In the rows, zero is written as 128.
Known rows:
(98): [147 147  82 153 105 160 165 130 122  82]
(473): [112 152 134 138 111 105 142 154 167  72]
(255): [155 142 108 136  93 133  99  83 110 127]
(282): [102 123 139 133 117 139  85  99 186 109]
(541): [113 154 126 132 100 113 149 153 166  64]
(85): [143 128 203 113 126  93 135 178 131  78]
(451): [113 166 122 124 110 105 136 145 179  60]
(644): [133 134 185 121 128  92 128 175 139  75]
(259): [130 194 121 136 166  87 112 152 176  71]
(135): [141 117  86 200 114 138 103 112 117 170]
(150): [162 144  81 158  99 145 120  96  95 125]
(278): [139 107 107 110 146 188 123  89 139  95]
(444): [108  93 120 113 141 183  96  84 172 117]
(542): [126  94 155 178 143 139 112 149 136 135]
(600): [127 128 126 135 120 144 112 111 153  96]
(179): [112 148 131 142 108 108 139 155 166  73]
(128): [140 117 100 105 139 190 129  86 131  88]
(193): [135 132 117 145 120 145 123 120 149 100]

Facts:
(104) {π=b}
(112) {Φ=(317), Ξ=(282),(175), π=e}
(122) {Φ=(425), π=e}
(128) {Φ=(282), Ξ=(300), π=c}
(135) {Ξ=(297),(7), π=d}
(150) {Ξ=(608), π=d}
(151) {Ξ=(425), π=b}
(165) {Φ=(513), Ξ=(542),(444), π=b}
(175) {Φ=(150), Ξ=(308), π=e}
(179) {π=a}
(184) {Φ=(335), π=b}
(193) {Ξ=(135), π=b}
(21) {Φ=(35), Ξ=(179),(542), π=d}
(214) {Φ=(542), Ξ=(519),(35),(104), π=c}
(245) {Φ=(645), Ξ=(541), π=b}
(250) {Φ=(165), Ξ=(297), π=d}
(255) {Φ=(122), π=d}
(259) {Φ=(297), Ξ=(35), π=a}
(273) {π=b}
(278) {Φ=(259), π=c}
(282) {Ξ=(444), π=b}
(297) {Ξ=(7), π=b}
(300) {Ξ=(513),(308), π=d}
(308) {Ξ=(35), π=d}
(317) {Ξ=(35),(282), π=b}
(319) {Ξ=(535),(184),(250), π=b}
(335) {Ξ=(35),(442),(378), π=a}
(35) {Φ=(104), Ξ=(7),(378), π=c}
(378) {Φ=(135), Ξ=(608),(7), π=b}
(425) {Φ=(541), Ξ=(650),(98), π=e}
(442) {Φ=(484), Ξ=(378), π=d}
(444) {π=c}
(451) {Φ=(604), Ξ=(308),(614), π=a}
(473) {Φ=(544), π=a}
(484) {Ξ=(335),(552), π=e}
(49) {Φ=(378), Ξ=(300),(541), π=c}
(498) {Ξ=(451),(98), π=e}
(513) {Φ=(98), Ξ=(378),(530), π=a}
(519) {Ξ=(513), π=a}
(530) {Φ=(112), Ξ=(442), π=e}
(535) {Ξ=(650), π=b}
(541) {Φ=(273), π=a}
(542) {Φ=(255), Ξ=(297),(442),(7), π=b}
(544) {Φ=(519), Ξ=(378), π=c}
(552) {Φ=(49), π=b}
(585) {Ξ=(85),(513), π=b}
(600) {Φ=(300), Ξ=(165), π=b}
(604) {Ξ=(442), π=b}
(608) {Φ=(650), Ξ=(7), π=e}
(614) {Ξ=(444), π=b}
(644) {Φ=(193), Ξ=(442), π=a}
(645) {Φ=(530), Ξ=(484),(98), π=a}
(650) {Φ=(319), Ξ=(35), π=a}
(7) {Φ=(451), π=a}
(85) {Φ=(7), Ξ=(442), π=a}
(98) {Φ=(128), Ξ=(608), π=b}

Rows:
[157 117 172 121 134 134 116 129 124  99] -> (604)
[135 121 101 168 104 139  97  98 121 155] -> (250)
[171 144 104 186 163 144 151 156 107 107] -> (378)
[115 152  65  73 126 104 112  82  92 139] -> (175)
[154 134 130 120 111 145 132 119 130  72] -> (585)
[171 165  88 114  88 138 121  72 100  94] -> (300)
[125 111 102 207 147 154 130 152 147 140] -> (297)
[202 123 179 127 138 109  95 115  67 135] -> (442)
[153 172 169 129 178  79 118 170 137  77] -> (335)
[145 134 112 143  97 132  94  83 117 134] -> (21)
[138 148 104 127 128 139 113 106 152  84] -> (535)
[167 117 114 116 176 178 126 107 114 100] -> (544)
[113 123  35 152 139 126 157 133  55 179] -> (608)
[169 154  81 151 246 166 102 112 134 115] -> (35)
[111 149  53  80 108 114 128  87  79 141] -> (425)
[101 113 142 136 113 139  94 109 177 117] -> (165)
[143 134 102 114 180 176 109  83 147  92] -> (214)
[128 208 112 134 183  86 105 146 181  62] -> (650)
[152 166 140 121 119 106 161 170 121  49] -> (513)

